Each row has two labels, one from each of two sets.
-0.78  -1.54  +1.27  -0.14  +0.82  -2.14  +0.47  +0.24  -2.03  -0.39  +2.04  +3.21  -5.19  +1.37  -1.79  +1.56  +1.14  +3.07  -2.64 -> L + lozi
+1.70  -0.59  +3.51  +0.91  -3.14  -1.31  +0.68  +1.27  +3.32  +1.61  +0.06  +3.60  +1.71  +0.43  -1.01  +1.51  -0.24  -4.55  +7.09 -> J + Zoz
+0.72  -0.31  +0.60  -1.16  -1.86  -1.67  +0.91  -0.43  -0.75  +0.73  +1.60  +2.47  -4.15  +1.32  -1.85  -0.50  +1.46  -4.95  +2.17 -> S + Zoz
-1.60  +0.52  +2.70  -0.33  +1.98  -1.97  +1.81  +0.18  +0.01  -0.91  -0.66  +0.56  -2.81  +0.98  -3.77  +0.32  -0.22  -3.00  +3.31 -> S + diz
+2.53  -0.78  -0.24  +0.21  -1.33  +0.99  +0.08  +1.34  +0.16  +3.14  -4.76  -0.88  -1.39  -0.17  -1.42  +1.07  -0.39  -8.24  +4.27 -> J + diz
+1.59  +0.03  +1.18  +0.05  -4.04  -1.01  +1.46  +1.61  +3.25  +0.55  -4.33  -2.89  -1.27  +1.56  -1.53  +2.79  -3.07  -5.70  +6.76 -> J + diz
+1.86  -0.35  -0.64  +0.96  -2.98  -3.12  +0.34  +0.55  +0.31  +2.12  -0.02  +3.10  -0.51  +0.13  -1.18  +0.80  +2.32  -6.85  +1.79 -> V + Lozu
+1.02  +0.41  +1.39  -0.24  +0.70  -4.24  +1.24  +1.06  +0.55  +0.65  +0.60  +2.48  -0.69  +1.55  -1.44  +1.14  +1.41  -5.40  +6.55 -> V + Zoz
+0.59  -0.56  +3.20  +0.70  -1.52  -5.81  +1.79  -0.73  -0.72  -0.12  -0.18  -1.94  -0.67  +2.98  -0.82  +0.93  -0.24  -1.03  -0.18 -> S + diz
+0.31  -0.48  -3.06  -1.03  -0.76  -2.74  +0.25  +0.66  +1.98  +0.39  -2.57  +2.20  -6.44  -0.29  -1.53  +2.66  +1.76  -4.75  +2.73 -> J + lozi
+1.13  -0.94  +3.04  +0.54  -4.80  -3.06  +0.94  -1.39  -0.87  -1.14  +1.26  +2.35  -1.92  +1.70  -2.30  +0.55  +0.34  -4.73  +1.62 -> S + lozi
+1.61  +0.29  +6.75  +0.66  -4.93  -3.92  +1.99  +0.95  +1.75  -0.73  -1.78  +0.17  -1.15  -1.59  -3.72  +2.65  -1.43  -1.44  +3.85 -> S + diz
+1.43  +0.09  +6.47  +1.58  -4.78  -6.24  -1.25  +1.25  -0.33  +2.13  +0.63  +2.55  -2.62  -0.25  -4.24  +1.41  -0.30  -6.06  +3.65 -> S + diz
+1.18  +0.39  +1.95  +1.01  -3.24  -2.76  +0.84  +0.62  +0.05  +0.94  +2.93  -2.80  -1.87  +1.85  -4.14  -0.03  -1.36  -5.80  +4.13 -> S + Zoz
+2.66  -0.20  -2.64  +1.65  -0.29  -0.39  +0.52  +0.92  +3.78  +1.38  +0.49  +1.87  -3.95  -6.68  -1.47  -0.91  -1.25  -5.63  +5.66 -> J + Zoz
+1.55  -1.56  -1.42  -2.20  -0.51  -2.23  +2.37  +0.54  +2.55  +1.80  -0.91  -0.38  -0.84  -4.39  -1.87  +1.02  +4.12  -8.83  +3.28 -> J + diz
+0.35  -1.58  +1.92  +1.22  -2.86  -5.83  +0.65  +1.17  -0.24  -0.41  +0.25  -1.70  -2.22  -0.23  -4.86  +0.04  +0.43  -1.87  +3.88 -> L + diz
+1.26  +0.18  +3.22  +0.99  -4.88  -8.24  +1.43  +1.77  +1.07  +0.57  +3.55  +0.95  -1.10  +1.19  -2.24  +1.01  -1.33  -3.62  +3.78 -> L + Zoz
-0.10  -0.45  +5.55  +0.73  -4.00  -2.76  -4.51  -0.48  +2.20  +0.89  +2.52  -0.15  -0.86  -1.02  -2.43  +0.70  +0.83  -0.69  +1.88 -> L + lozi
+1.08  -0.08  -1.29  +0.39  -2.45  +0.01  +2.61  +1.64  +2.94  +2.08  +0.36  -0.15  -2.39  +0.58  -3.42  -1.07  +0.30  -3.89  +5.16 -> J + lozi
-0.11  -0.66  +3.04  +0.82  -0.94  -2.70  +1.10  +0.22  +2.88  +1.98  +3.13  -2.66  +0.40  -1.28  -2.73  +2.42  +0.39  -5.03  +2.12 -> S + Zoz
+2.76  -1.76  +5.90  -0.15  -3.65  -3.55  +3.65  +2.47  +1.43  -1.18  -0.50  -3.65  +2.64  -1.58  -2.89  +1.32  -0.45  -2.82  +6.33 -> S + diz
